Below is a small trained network, with its code and all its weights. Each question gives an input and a class and asks what happens when units are switched off, that is, made to give their printed mean instead of their output.

import numpy as np


def w(rows, s, z=0):
    codes = np.array(rows[::2]) - 128.0
    scale = np.full(codes.shape[1], s)
    scale[-1] = z or s
    return codes * scale


def norm(h):
    return h / np.sqrt((h * h).mean(-1, keepdims=True) + 1e-5)


def f(y):
    return np.maximum(y, 0)


def log_softmax(a):
    a = a - a.max(-1, keepdims=True)
    return a - np.log(np.exp(a).sum(-1, keepdims=True))


def net(x, mask):
    res = np.array(x, float).reshape(1, 4) / 4 @ E
    u = 0
    for l in range(2):
        y = f(norm(res) @ A[l][:, :-1].T + A[l][:, -1])
        res = res + np.where(mask[u : u + 3], y, B[l][:, -1]) @ B[l][:, :-1]
        u += 3
    return log_softmax(norm(res)[-1] @ U[:, :-1].T + U[:, -1])


A, B = {}, {}
E = w([
[129,71,184,153,151,132,183],'x0',
[187,86,173,12,41,252,130],'x1',
[202,79,128,222,33,99,97],'x2',
[30,87,172,98,88,111,77],'x3',
],0.0013)
A[0] = w([
[50,103,196,61,68,22,80,87],'0.n1',
[95,254,14,95,39,126,49,4],'0.n2',
[113,31,235,178,184,141,193,63],'0.n3',
],0.0037,0.0026)
B[0] = w([
[220,166,80,140,187,140,147,251],'0.n1',
[84,131,204,164,75,86,254,198],'0.n2',
[99,187,143,159,82,82,184,229],'0.n3',
],0.0074,0.0021)
A[1] = w([
[153,101,69,199,216,114,83,147],'1.n1',
[186,175,95,165,153,127,175,254],'1.n2',
[12,174,114,254,171,74,61,39],'1.n3',
],0.0038,0.0027)
B[1] = w([
[156,154,110,50,121,158,135,165],'1.n1',
[99,135,109,144,160,71,54,253],'1.n2',
[178,57,196,56,36,254,143,169],'1.n3',
],0.006,0.0059)
U = w([
[37,208,224,211,14,13,254,186],'0',
[219,191,66,123,192,52,60,184],'1',
[214,53,212,20,46,214,102,119],'2',
[82,116,137,104,118,77,68,253],'3',
[37,37,113,187,118,86,89,4],'4',
[13,12,47,230,136,221,150,3],'5',
],0.005,0.0037)

Each question gives the input, the list of numbers given to net, and the class t.
The units are the neurons (one row each of A and B). Each row of codes is followed by its name. A weight is (code - 128) times the scale printed after its matrix; where a second scale follows, it is the last column's (A, B and U).
mask holds one flag per neuron, layer by layer. A switched-off neuron (its flag False) gives its mean, the last column of its row in B, instead of its output. The means were averaged over made-up inputs and are rounded, as every weight is.
A unit's drop is (log p(t) with every unit on - log p(t) with that unit switched off) / (log p(t) with every unit on - log p(t) with every unit switched off).
The circuit of an input: a set's keep is (log p(t) with only the set's units on - log p(t) with every unit switched off) / (log p(t) with every unit on - log p(t) with every unit switched off). Starting from all 6 units, units are removed one at a time, each time the one whose removal leaves the highest keep (on an exact tie, the one counted first), for as long as the keep stays at least 0.8.
units of the circuit, in order: the units of the circuit, biggest drop first
top k neurons: the k neurons with the biggest drops, biggest first
top k neurons in layer l: the k neurons of layer l with the biggest drops, biggest first
drop when u is switched off: that unit's drop, to one decimal
input [3,-4,4,3], class 2: top 3 neurons : 1.n3, 0.n2, 1.n1
input [-1,-4,-2,-1], class 2: top 2 neurons : 1.n3, 0.n1
input [-5,-1,-4,-2], class 0: top neuron : 0.n2
input [7,4,5,-3], class 0: top 3 neurons : 0.n3, 0.n1, 1.n3
input [7,3,-1,-7], class 0: top 2 neurons : 0.n3, 0.n1
input [-6,6,4,-5], class 0: units of the circuit, in order : 0.n2, 1.n3
input [-1,5,-6,6], class 1: units of the circuit, in order : 0.n1, 1.n3
input [8,7,-6,-2], class 0: top 3 neurons : 0.n3, 1.n3, 0.n1
input [8,7,4,7], class 0: top 2 neurons in layer 1 : 1.n3, 1.n1
input [1,-5,-4,5], class 1: top 2 neurons : 0.n1, 1.n2
input [5,-2,-3,7], class 1: top 2 neurons in layer 0 : 0.n1, 0.n2
input [7,-8,-5,-5], class 2: top 2 neurons in layer 1 : 1.n3, 1.n1
input [3,4,2,4], class 1: top 2 neurons : 0.n1, 0.n2
input [8,6,0,6], class 0: top neuron : 0.n3
input [-3,4,-6,6], class 1: top 2 neurons : 0.n1, 1.n3
input [-8,0,4,8], class 0: drop when 0.n3 is switched off : -0.1
input [-6,-5,-1,1], class 0: drop when 0.n2 is switched off : 2.7
input [-8,2,0,2], class 0: drop when 0.n2 is switched off : 1.4
